Below are the code and all the weights of a small trained network. Each question names an input and a target symbol and asks about switching units off, where a switched-off unit gives its printed mean instead of its output.

import numpy as np


def w(rows, s, z=0):
    codes = np.array(rows[::2]) - 128.0
    scale = np.full(codes.shape[1], s)
    scale[-1] = z or s
    return codes * scale


def f(y):
    return np.maximum(y, 0)


def softmax(a):
    e = np.exp(a - a.max(-1, keepdims=True))
    return e / e.sum(-1, keepdims=True)


def log_softmax(a):
    a = a - a.max(-1, keepdims=True)
    return a - np.log(np.exp(a).sum(-1, keepdims=True))


def net(x, mask):
    ids = ['αβγζηθξπστψ'.index(c) for c in x.split()]
    T = len(ids)
    res = E[ids] + P[:T]
    u = 0
    for l in range(2):
        r = res
        for j in range(2):
            rows = slice(3 * j, 3 * j + 3)
            q, k, v = (r @ M[l][rows].T for M in (Q, K, V))
            z = softmax(np.where(np.tri(T) > 0, q @ k.T / 3**0.5, -1e9)) @ v
            o = O[l][rows]
            res = res + np.where(mask[u + j], z, o[:, -1]) @ o[:, :-1]
        u += 2
        y = f(res @ A[l][:, :-1].T + A[l][:, -1])
        res = res + np.where(mask[u : u + 4], y, B[l][:, -1]) @ B[l][:, :-1]
        u += 4
    return log_softmax(res[-1] @ U[:, :-1].T + U[:, -1])


Q, K, V, O, A, B = {}, {}, {}, {}, {}, {}
E = w([
[46,181,131,167,126],'α',
[192,90,48,223,121],'β',
[151,28,146,222,103],'γ',
[158,216,127,86,86],'ζ',
[42,112,228,175,89],'η',
[180,78,79,215,126],'θ',
[119,120,230,220,185],'ξ',
[2,66,188,91,12],'π',
[76,26,21,100,60],'σ',
[36,67,110,104,37],'τ',
[171,105,75,233,229],'ψ',
],0.005)
P = w([
[113,137,114,174,137],'0',
[129,35,145,253,107],'1',
[58,33,145,228,98],'2',
[57,48,155,227,117],'3',
[62,59,158,204,127],'4',
[83,66,144,204,128],'5',
[56,82,131,207,110],'6',
[54,52,151,212,114],'7',
[43,95,126,182,109],'8',
[61,50,141,179,106],'9',
[82,35,139,169,121],'10',
[103,22,149,160,86],'11',
],0.0033)
Q[0] = w([
[188,223,44,10,188],'0.h0',
[53,37,217,251,111],'0.h0',
[222,234,44,3,132],'0.h0',
[7,126,149,96,119],'0.h1',
[104,21,214,241,76],'0.h1',
[68,12,71,214,230],'0.h1',
],0.0053)
K[0] = w([
[180,39,244,240,146],'0.h0',
[67,199,19,3,89],'0.h0',
[197,57,253,243,175],'0.h0',
[222,90,62,240,189],'0.h1',
[137,233,56,61,230],'0.h1',
[33,163,94,157,223],'0.h1',
],0.0052)
V[0] = w([
[113,6,44,167,33],'0.h0',
[52,53,45,64,5],'0.h0',
[91,228,228,84,213],'0.h0',
[253,176,21,114,164],'0.h1',
[56,227,156,21,21],'0.h1',
[34,224,200,35,39],'0.h1',
],0.005)
O[0] = w([
[29,108,20,105,152,230],'0.h0',
[22,104,40,27,13,156],'0.h0',
[196,89,239,163,86,52],'0.h0',
[247,239,54,51,212,50],'0.h1',
[139,134,168,44,2,3],'0.h1',
[127,109,194,68,2,29],'0.h1',
],0.005,0.0033)
A[0] = w([
[71,84,196,231,180,226],'0.n0',
[17,59,10,180,137,224],'0.n1',
[24,126,211,169,113,254],'0.n2',
[121,100,254,158,96,141],'0.n3',
],0.0049,0.0041)
B[0] = w([
[112,48,154,254,185,226],'0.n0',
[37,122,49,153,178,251],'0.n1',
[76,7,163,245,60,206],'0.n2',
[143,45,209,233,65,140],'0.n3',
],0.0052,0.011)
Q[1] = w([
[11,10,27,238,201],'1.h0',
[251,248,237,4,20],'1.h0',
[4,3,12,254,221],'1.h0',
[29,8,21,252,226],'1.h1',
[240,251,245,3,24],'1.h1',
[20,6,9,249,235],'1.h1',
],0.0055)
K[1] = w([
[228,237,201,26,75],'1.h0',
[18,8,50,231,202],'1.h0',
[241,253,204,20,64],'1.h0',
[245,222,177,23,61],'1.h1',
[15,35,66,236,195],'1.h1',
[237,219,196,22,59],'1.h1',
],0.0055)
V[1] = w([
[14,119,19,38,13],'1.h0',
[202,29,232,227,238],'1.h0',
[225,238,31,89,246],'1.h0',
[89,16,244,188,40],'1.h1',
[245,159,248,183,141],'1.h1',
[72,139,243,125,1],'1.h1',
],0.0054)
O[1] = w([
[16,215,9,241,5,79],'1.h0',
[211,142,194,30,254,254],'1.h0',
[246,3,112,179,96,28],'1.h0',
[14,243,197,42,201,229],'1.h1',
[130,63,253,8,159,111],'1.h1',
[2,241,234,61,38,111],'1.h1',
],0.0052,0.011)
A[1] = w([
[207,23,17,225,58,122],'1.n0',
[46,219,38,228,2,55],'1.n1',
[55,231,233,7,184,3],'1.n2',
[28,182,181,193,57,159],'1.n3',
],0.0049,0.0031)
B[1] = w([
[240,238,159,132,22,190],'1.n0',
[144,17,23,3,160,214],'1.n1',
[205,237,106,94,55,251],'1.n2',
[98,85,168,60,31,195],'1.n3',
],0.0051,0.019)
U = w([
[81,148,184,193,101,254],'α',
[191,201,149,184,53,192],'β',
[58,158,72,205,245,180],'γ',
[119,63,183,115,87,119],'ζ',
[140,227,141,166,72,67],'η',
[163,168,118,174,115,133],'θ',
[152,119,152,50,162,148],'ξ',
[95,126,141,92,99,48],'π',
[179,129,89,91,76,72],'σ',
[81,41,105,77,185,25],'τ',
[193,4,132,68,163,38],'ψ',
],0.0044,0.0034)

Each question gives the input, a string of symbols that net reads in full, and the target symbol t.
The units are the heads (3 rows each of Q, K, V and O) and the neurons (one row each of A and B). Each row of codes is followed by its name. A weight is (code - 128) times the scale printed after its matrix; where a second scale follows, it is the last column's (O, A, B and U).
mask holds one flag per unit, layer by layer, with each layer's heads first. A switched-off unit (its flag False) gives its mean, the last column of its rows in O or B, instead of its output. The means were averaged over made-up inputs and are rounded, as every weight is.
A unit's drop is (log p(t) with every unit on - log p(t) with that unit switched off) / (log p(t) with every unit on - log p(t) with every unit switched off).
The circuit of an input: a set's keep is (log p(t) with only the set's units on - log p(t) with every unit switched off) / (log p(t) with every unit on - log p(t) with every unit switched off). Starting from all 12 units, units are removed one at a time, each time the one whose removal leaves the highest keep (on an exact tie, the one counted first), for as long as the keep stays at least 0.8.
units of the circuit, in order: the units of the circuit, biggest drop first
most important unit: the unit with the biggest drop
top k neurons: the k neurons with the biggest drops, biggest first
top k neurons in layer l: the k neurons of layer l with the biggest drops, biggest first
which heads matter: for each layer, one digit per head in row order, 1 if its drop is at least 0.15 and else 0, layers parted by /
input τ β π ψ ξ ψ ψ ψ ξ α σ, target τ: top neuron in layer 1 : [1.n1]
input β ξ ψ π ξ π, target β: top 3 neurons : [1.n0; 0.n2; 1.n1]
input β σ ψ ψ π ξ θ β ψ, target β: top 4 neurons : [1.n0; 0.n2; 1.n1; 0.n0]
input ψ η β, target ψ: units of the circuit, in order : [1.h0; 0.h1; 1.h1; 0.n2]
input ψ η ψ σ ψ α ξ, target ψ: units of the circuit, in order : [1.h0; 0.h1; 1.h1; 0.n2]
input γ ξ ψ ψ η ξ ψ ψ η τ β, target γ: top 4 neurons : [1.n2; 1.n3; 1.n1; 1.n0]
input ξ ξ θ ψ π, target ξ: which heads matter : 10 / 11
input η σ σ α σ ξ, target η: top 2 neurons : [0.n1; 1.n2]
input σ σ ξ γ σ τ π β ξ γ, target σ: top 2 neurons in layer 1 : [1.n1; 1.n0]
input ψ θ σ σ ψ, target ψ: units of the circuit, in order : [1.h0; 0.h0; 0.h1; 1.h1]
input τ γ η ξ π ξ σ ψ ξ ψ σ β, target τ: which heads matter : 11 / 10
input ψ ξ ψ ζ σ, target γ: which heads matter : 00 / 00
input θ ψ γ ξ γ ξ γ, target β: top 3 neurons in layer 0 : [0.n2; 0.n0; 0.n3]
input ξ γ ξ γ σ ξ γ γ, target ξ: top 3 neurons : [0.n1; 1.n2; 0.n3]
input ξ γ ξ ξ σ ξ ξ τ, target ξ: most important unit : 0.h0
input α γ σ ξ, target α: top 2 neurons : [1.n1; 0.n1]
input ξ ξ σ ψ ψ, target ξ: top 2 neurons in layer 0 : [0.n1; 0.n3]
input π ξ θ ξ ξ π, target π: top 2 neurons in layer 1 : [1.n1; 1.n3]
input γ ξ τ σ ξ ξ η η ψ ξ ζ ψ, target γ: top 2 neurons : [1.n2; 1.n0]
input σ τ β θ ψ ξ ξ ζ ξ ψ, target γ: top 2 neurons in layer 1 : [1.n2; 1.n3]
input ψ α ψ ζ ψ σ γ, target γ: top 2 neurons : [1.n2; 1.n3]
input β σ β ξ σ ψ τ, target β: top 3 neurons : [1.n0; 0.n2; 1.n1]
input ξ ψ γ, target ξ: top neuron in layer 1 : [1.n2]
input β γ γ θ σ, target β: top 2 neurons : [1.n0; 0.n2]
input ψ γ τ γ α ξ π τ, target ψ: top 2 neurons : [0.n2; 1.n2]
input π β ξ ξ, target π: top 2 neurons : [1.n1; 1.n3]
input β ξ ξ τ ξ α, target β: top neuron : [1.n0]
input ξ ξ ψ τ ψ σ ψ σ, target ξ: top 2 neurons : [0.n1; 1.n2]
input γ γ ξ η ξ σ ξ, target γ: which heads matter : 00 / 01
